Here is a tiny trained network, its code and every weight. The questions are about switching its units off for an input and a target symbol, where a switched-off unit gives its printed mean instead of its output.

import numpy as np


def w(rows, s, z=0):
    codes = np.array(rows[::2]) - 128.0
    scale = np.full(codes.shape[1], s)
    scale[-1] = z or s
    return codes * scale


def norm(h):
    return h / np.sqrt((h * h).mean(-1, keepdims=True) + 1e-5)


def f(y):
    return y / 2 * (1 + np.tanh(0.7978845608 * (y + 0.044715 * y**3)))


def softmax(a):
    e = np.exp(a - a.max(-1, keepdims=True))
    return e / e.sum(-1, keepdims=True)


def log_softmax(a):
    a = a - a.max(-1, keepdims=True)
    return a - np.log(np.exp(a).sum(-1, keepdims=True))


def net(x, mask):
    ids = ['βδησφψω'.index(c) for c in x.split()]
    T = len(ids)
    res = E[ids] + P[:T]
    r = norm(res)
    for j in range(2):
        rows = slice(3 * j, 3 * j + 3)
        q, k, v = (r @ M[0][rows].T for M in (Q, K, V))
        z = softmax(np.where(np.tri(T) > 0, q @ k.T / 3**0.5, -1e9)) @ v
        o = O[0][rows]
        res = res + np.where(mask[j], z, o[:, -1]) @ o[:, :-1]
    y = f(norm(res) @ A[0][:, :-1].T + A[0][:, -1])
    res = res + np.where(mask[2:14], y, B[0][:, -1]) @ B[0][:, :-1]
    return log_softmax(norm(res)[-1] @ U[:, :-1].T + U[:, -1])


Q, K, V, O, A, B = {}, {}, {}, {}, {}, {}
E = w([
[158,255,106,131],'β',
[230,193,167,43],'δ',
[104,197,98,140],'η',
[191,204,175,152],'σ',
[168,152,82,156],'φ',
[133,168,140,180],'ψ',
[220,134,106,162],'ω',
],0.0099)
P = w([
[46,56,154,97],'0',
[85,253,76,129],'1',
[83,214,76,165],'2',
[103,192,111,171],'3',
[122,161,89,189],'4',
[125,153,92,172],'5',
[141,144,118,190],'6',
[124,121,60,175],'7',
[149,135,109,184],'8',
[162,124,71,206],'9',
[158,105,68,182],'10',
[181,148,77,181],'11',
],0.0065)
Q[0] = w([
[64,18,225,37],'h0',
[205,116,12,145],'h0',
[111,18,138,186],'h0',
[11,79,152,76],'h1',
[170,177,101,140],'h1',
[108,162,254,120],'h1',
],0.0083)
K[0] = w([
[197,242,120,196],'h0',
[101,104,185,126],'h0',
[140,163,130,163],'h0',
[44,163,142,88],'h1',
[99,119,111,172],'h1',
[76,118,8,103],'h1',
],0.011)
V[0] = w([
[178,153,63,244],'h0',
[229,200,194,129],'h0',
[112,87,217,206],'h0',
[213,110,93,66],'h1',
[143,156,139,132],'h1',
[173,172,230,135],'h1',
],0.011)
O[0] = w([
[99,220,69,148,12],'h0',
[101,110,164,184,253],'h0',
[153,204,201,111,114],'h0',
[8,167,139,130,159],'h1',
[153,117,164,169,210],'h1',
[155,165,208,111,251],'h1',
],0.013,0.0046)
A[0] = w([
[184,76,127,153,123],'n0',
[175,132,126,140,110],'n1',
[116,164,164,206,112],'n2',
[106,198,205,85,107],'n3',
[140,140,151,59,144],'n4',
[116,148,86,156,193],'n5',
[146,127,160,48,128],'n6',
[202,157,200,155,252],'n7',
[134,183,192,121,141],'n8',
[34,109,154,39,102],'n9',
[70,189,76,134,208],'n10',
[255,112,91,54,111],'n11',
],0.0084,0.0039)
B[0] = w([
[50,156,142,115,150],'n0',
[148,132,101,155,136],'n1',
[123,102,85,172,172],'n2',
[142,117,162,158,161],'n3',
[128,89,116,195,137],'n4',
[161,114,75,112,143],'n5',
[134,120,104,254,136],'n6',
[111,94,40,132,255],'n7',
[113,141,102,129,173],'n8',
[165,101,179,218,120],'n9',
[146,146,103,80,151],'n10',
[134,180,150,195,152],'n11',
],0.0073,0.0089)
U = w([
[120,61,153,146,240],'β',
[82,187,212,216,169],'δ',
[159,121,74,73,189],'η',
[212,202,214,149,49],'σ',
[91,115,48,187,45],'φ',
[254,110,102,180,6],'ψ',
[10,222,144,141,146],'ω',
],0.0068,0.0021)

Each question gives the input, a string of symbols that net reads in full, and the target symbol t.
The units are the heads (3 rows each of Q, K, V and O) and the neurons (one row each of A and B). Each row of codes is followed by its name. A weight is (code - 128) times the scale printed after its matrix; where a second scale follows, it is the last column's (O, A, B and U).
mask holds one flag per unit, heads first, then neurons. A switched-off unit (its flag False) gives its mean, the last column of its rows in O or B, instead of its output. The means were averaged over made-up inputs and are rounded, as every weight is.
A unit's drop is (log p(t) with every unit on - log p(t) with that unit switched off) / (log p(t) with every unit on - log p(t) with every unit switched off).
The circuit of an input: a set's keep is (log p(t) with only the set's units on - log p(t) with every unit switched off) / (log p(t) with every unit on - log p(t) with every unit switched off). Starting from the 12 units with the biggest drops (on a tie, the unit counted first), units are removed one at a time, each time the one whose removal leaves the highest keep (on an exact tie, the one counted first), for as long as the keep stays at least 0.8.
units of the circuit, in order: the units of the circuit, biggest drop first
which heads matter: for each layer, one digit per head in row order, 1 if its drop is at least 0.15 and else 0, layers parted by /
drop of u: that unit's drop, to one decimal
input φ β δ δ ψ β φ φ, target η: units of the circuit, in order -> h0
input ω φ δ δ δ δ ω δ ω ψ, target ω: units of the circuit, in order -> h0, h1
input φ δ ψ β σ ψ ω φ δ, target η: which heads matter -> 11
input ω ψ η δ ω ω, target ω: which heads matter -> 11
input φ ω δ ω ω, target η: which heads matter -> 10
input δ δ ω, target β: which heads matter -> 10
input σ φ η δ σ σ δ δ δ, target δ: which heads matter -> 11
input ω ψ δ η δ ψ φ δ, target ω: which heads matter -> 11
input φ ω β, target η: which heads matter -> 00
input σ ψ φ β η σ δ δ, target δ: which heads matter -> 10
input ω φ β σ σ σ, target ω: which heads matter -> 11
input β β β ψ δ σ φ δ, target φ: drop of h0 -> 0.4
input δ ψ φ ψ δ σ ω β, target β: drop of h0 -> 0.8
input δ ψ φ σ, target β: drop of h0 -> 0.6
